Here is a tiny trained network, its code and every weight. The questions are about switching its units off for an input and a target symbol, where a switched-off unit gives its printed mean instead of its output.

import numpy as np


def w(rows, s, z=0):
    codes = np.array(rows[::2]) - 128.0
    scale = np.full(codes.shape[1], s)
    scale[-1] = z or s
    return codes * scale


def norm(h):
    return h / np.sqrt((h * h).mean(-1, keepdims=True) + 1e-5)


def f(y):
    return y / 2 * (1 + np.tanh(0.7978845608 * (y + 0.044715 * y**3)))


def softmax(a):
    e = np.exp(a - a.max(-1, keepdims=True))
    return e / e.sum(-1, keepdims=True)


def log_softmax(a):
    a = a - a.max(-1, keepdims=True)
    return a - np.log(np.exp(a).sum(-1, keepdims=True))


def net(x, mask):
    ids = ['αβδεζπτψ'.index(c) for c in x.split()]
    T = len(ids)
    res = E[ids] + P[:T]
    r = norm(res)
    for j in range(2):
        rows = slice(4 * j, 4 * j + 4)
        q, k, v = (r @ M[0][rows].T for M in (Q, K, V))
        z = softmax(np.where(np.tri(T) > 0, q @ k.T / 4**0.5, -1e9)) @ v
        o = O[0][rows]
        res = res + np.where(mask[j], z, o[:, -1]) @ o[:, :-1]
    y = f(norm(res) @ A[0][:, :-1].T + A[0][:, -1])
    res = res + np.where(mask[2:18], y, B[0][:, -1]) @ B[0][:, :-1]
    return log_softmax(norm(res)[-1] @ U[:, :-1].T + U[:, -1])


Q, K, V, O, A, B = {}, {}, {}, {}, {}, {}
E = w([
[57,102,143,149,98,182,139,179,52,80],'α',
[150,110,177,82,103,155,166,59,105,69],'β',
[79,184,219,159,64,118,109,122,188,137],'δ',
[58,112,84,124,56,140,190,195,168,215],'ε',
[155,102,103,122,111,120,231,137,251,117],'ζ',
[196,33,115,162,77,186,163,123,105,181],'π',
[122,95,155,247,107,157,135,214,193,99],'τ',
[70,115,192,177,219,228,232,99,165,186],'ψ',
],0.003)
P = w([
[149,94,161,64,94,76,99,174,114,108],'0',
[77,179,102,232,183,120,192,28,57,173],'1',
[113,212,43,161,147,224,129,57,127,106],'2',
[130,172,137,200,200,33,171,97,31,159],'3',
[64,127,76,147,117,201,101,27,167,118],'4',
[176,220,152,166,165,114,199,151,40,143],'5',
[42,61,102,176,144,77,106,3,146,124],'6',
[202,233,169,116,85,195,185,187,91,119],'7',
[53,9,148,134,102,52,107,65,152,98],'8',
[187,169,203,110,61,96,217,180,77,117],'9',
[96,67,152,92,49,188,107,108,178,68],'10',
[126,70,199,111,90,15,173,149,93,112],'11',
[116,118,183,98,44,197,180,128,171,103],'12',
],0.0042)
Q[0] = w([
[190,188,92,92,231,104,66,163,94,162],'head 0',
[65,102,70,156,114,184,78,45,151,100],'head 0',
[96,77,113,95,227,65,41,132,141,145],'head 0',
[103,72,193,177,118,44,217,113,89,127],'head 0',
[135,132,5,131,199,68,1,94,136,117],'head 1',
[153,222,58,98,80,199,76,132,131,122],'head 1',
[87,91,101,136,81,242,126,70,206,83],'head 1',
[210,209,115,115,165,147,150,175,112,121],'head 1',
],0.0058)
K[0] = w([
[80,162,19,188,151,155,60,67,121,142],'head 0',
[169,179,167,151,112,121,201,166,79,167],'head 0',
[176,253,55,140,147,191,89,134,119,117],'head 0',
[136,96,176,56,123,225,136,135,197,109],'head 0',
[156,236,80,187,218,200,169,86,93,166],'head 1',
[85,125,155,188,207,55,178,81,117,170],'head 1',
[179,128,193,132,104,37,217,179,48,143],'head 1',
[86,70,73,161,171,105,98,52,116,131],'head 1',
],0.0058)
V[0] = w([
[121,158,110,164,54,75,100,133,135,180],'head 0',
[123,148,66,62,166,108,140,132,141,59],'head 0',
[81,126,192,96,181,167,149,144,100,219],'head 0',
[108,108,158,93,208,162,168,151,192,123],'head 0',
[2,190,134,131,131,119,117,211,126,109],'head 1',
[103,72,28,99,134,161,161,175,69,193],'head 1',
[135,107,161,148,141,175,88,142,22,66],'head 1',
[90,171,131,21,106,107,127,51,74,148],'head 1',
],0.0078)
O[0] = w([
[137,85,140,120,164,89,94,139,126,129,164],'head 0',
[117,124,85,117,82,146,83,97,136,95,3],'head 0',
[168,154,158,187,96,99,219,133,137,135,151],'head 0',
[141,162,139,199,91,184,158,92,152,139,110],'head 0',
[254,126,103,126,145,126,106,155,176,84,93],'head 1',
[161,94,207,92,43,102,85,147,133,150,116],'head 1',
[144,213,98,79,105,128,140,197,67,149,136],'head 1',
[103,83,84,133,74,55,168,145,105,43,95],'head 1',
],0.0099,0.0042)
A[0] = w([
[84,109,76,137,33,42,171,112,105,68,51],'neuron 0',
[117,85,118,123,159,97,120,146,95,110,139],'neuron 1',
[180,91,169,137,108,71,149,112,160,115,125],'neuron 2',
[75,228,40,131,131,169,150,103,82,135,2],'neuron 3',
[95,91,163,181,145,135,123,112,154,140,46],'neuron 4',
[106,95,112,164,64,59,124,111,92,52,12],'neuron 5',
[184,106,117,145,135,107,176,92,85,152,162],'neuron 6',
[174,156,120,155,86,183,98,136,104,85,109],'neuron 7',
[81,91,106,180,88,211,93,89,157,111,167],'neuron 8',
[172,132,32,154,145,138,97,127,152,41,116],'neuron 9',
[187,170,143,154,161,91,129,65,126,193,117],'neuron 10',
[210,196,129,99,94,118,153,254,96,103,111],'neuron 11',
[134,156,157,150,123,130,152,137,140,160,141],'neuron 12',
[92,86,129,147,106,160,141,162,155,153,112],'neuron 13',
[93,133,167,165,174,115,178,183,158,110,128],'neuron 14',
[108,121,114,138,114,171,139,141,196,143,111],'neuron 15',
],0.0056,0.0025)
B[0] = w([
[135,119,109,137,92,253,37,191,142,97,148],'neuron 0',
[98,132,133,148,126,91,189,123,155,141,172],'neuron 1',
[114,105,136,80,146,155,103,205,143,109,187],'neuron 2',
[165,114,123,137,87,241,17,238,201,75,143],'neuron 3',
[140,137,81,60,96,137,111,87,142,114,161],'neuron 4',
[158,75,138,134,117,206,82,181,212,104,112],'neuron 5',
[62,116,95,96,147,112,124,163,149,117,201],'neuron 6',
[128,146,118,106,150,81,99,53,143,124,108],'neuron 7',
[146,115,83,83,91,75,88,55,116,133,168],'neuron 8',
[111,106,106,129,174,34,179,111,78,142,190],'neuron 9',
[113,109,106,110,135,163,66,188,131,85,190],'neuron 10',
[135,134,64,77,83,102,86,5,125,156,224],'neuron 11',
[107,103,128,104,155,122,104,133,107,119,199],'neuron 12',
[133,140,109,130,128,82,112,104,127,145,160],'neuron 13',
[99,106,115,98,145,71,110,107,78,145,251],'neuron 14',
[130,147,120,106,125,133,60,101,103,107,133],'neuron 15',
],0.0045,0.0026)
U = w([
[222,192,72,60,74,64,86,122,85,114,141],'α',
[85,113,71,124,73,195,84,212,110,45,182],'β',
[142,99,77,163,225,52,164,147,108,69,229],'δ',
[201,41,200,134,98,91,76,190,188,73,205],'ε',
[95,77,109,140,111,141,55,2,154,112,3],'ζ',
[59,119,208,89,118,85,119,164,56,173,162],'π',
[184,170,138,115,214,206,47,169,153,174,25],'τ',
[187,177,167,227,63,151,195,126,140,116,92],'ψ',
],0.0046,0.00055)

Each question gives the input, a string of symbols that net reads in full, and the target symbol t.
The units are the heads (4 rows each of Q, K, V and O) and the neurons (one row each of A and B). Each row of codes is followed by its name. A weight is (code - 128) times the scale printed after its matrix; where a second scale follows, it is the last column's (O, A, B and U).
mask holds one flag per unit, heads first, then neurons. A switched-off unit (its flag False) gives its mean, the last column of its rows in O or B, instead of its output. The means were averaged over made-up inputs and are rounded, as every weight is.
A unit's drop is (log p(t) with every unit on - log p(t) with that unit switched off) / (log p(t) with every unit on - log p(t) with every unit switched off).
The circuit of an input: a set's keep is (log p(t) with only the set's units on - log p(t) with every unit switched off) / (log p(t) with every unit on - log p(t) with every unit switched off). Starting from the 12 units with the biggest drops (on a tie, the unit counted first), units are removed one at a time, each time the one whose removal leaves the highest keep (on an exact tie, the one counted first), for as long as the keep stays at least 0.8.
circuit, biggest first: the units of the circuit, biggest drop first
most important unit: the unit with the biggest drop
top k neurons: the k neurons with the biggest drops, biggest first
heads that matter: for each layer, one digit per head in row order, 1 if its drop is at least 0.15 and else 0, layers parted by /
drop when u is switched off: that unit's drop, to one decimal
input π δ δ π δ ζ β π τ δ δ, target δ: heads that matter => 11
input δ τ π δ π δ ε, target δ: most important unit => head 1
input δ δ ε δ π α π, target α: heads that matter => 01
input ε π π ζ α δ, target α: circuit, biggest first => [head 1; neuron 11]
input τ ε π π α π τ π, target τ: heads that matter => 01
input ζ π α τ β β β δ ψ π, target ζ: heads that matter => 11
input β π ε δ ζ π ζ δ ψ ε, target β: circuit, biggest first => [head 1; neuron 0]
input τ β π, target β: circuit, biggest first => [head 1; neuron 3]
input ζ π π ζ ψ δ, target ζ: circuit, biggest first => [head 1; head 0]
input π ε π ζ ψ τ β ζ τ α ψ α, target ψ: heads that matter => 10
input τ α ψ δ ψ δ β δ ζ π τ ζ, target τ: heads that matter => 01
input β α ζ ζ β β δ δ ε ζ δ τ ψ, target β: heads that matter => 11
input ε τ ε ζ, target ε: heads that matter => 01
input α π π ψ β ε ε π ε ε ψ, target ε: circuit, biggest first => [head 1]
input π β ε ψ β δ ψ α β, target α: heads that matter => 01
input π π π ζ, target π: heads that matter => 01
input π ζ τ τ π ζ δ α, target δ: heads that matter => 01
input π δ β τ β ε, target β: circuit, biggest first => [head 1; head 0; neuron 0]
input α π ψ, target α: drop when head 1 is switched off => 1.1
input ε α ε π δ π π π ψ ψ ε ψ δ, target ε: top neuron => [neuron 2]
input ψ π ζ, target ψ: drop when neuron 11 is switched off => 0.0
input ζ π ζ, target π: drop when neuron 11 is switched off => 0.1
input α ε α, target ε: drop when head 1 is switched off => 0.8
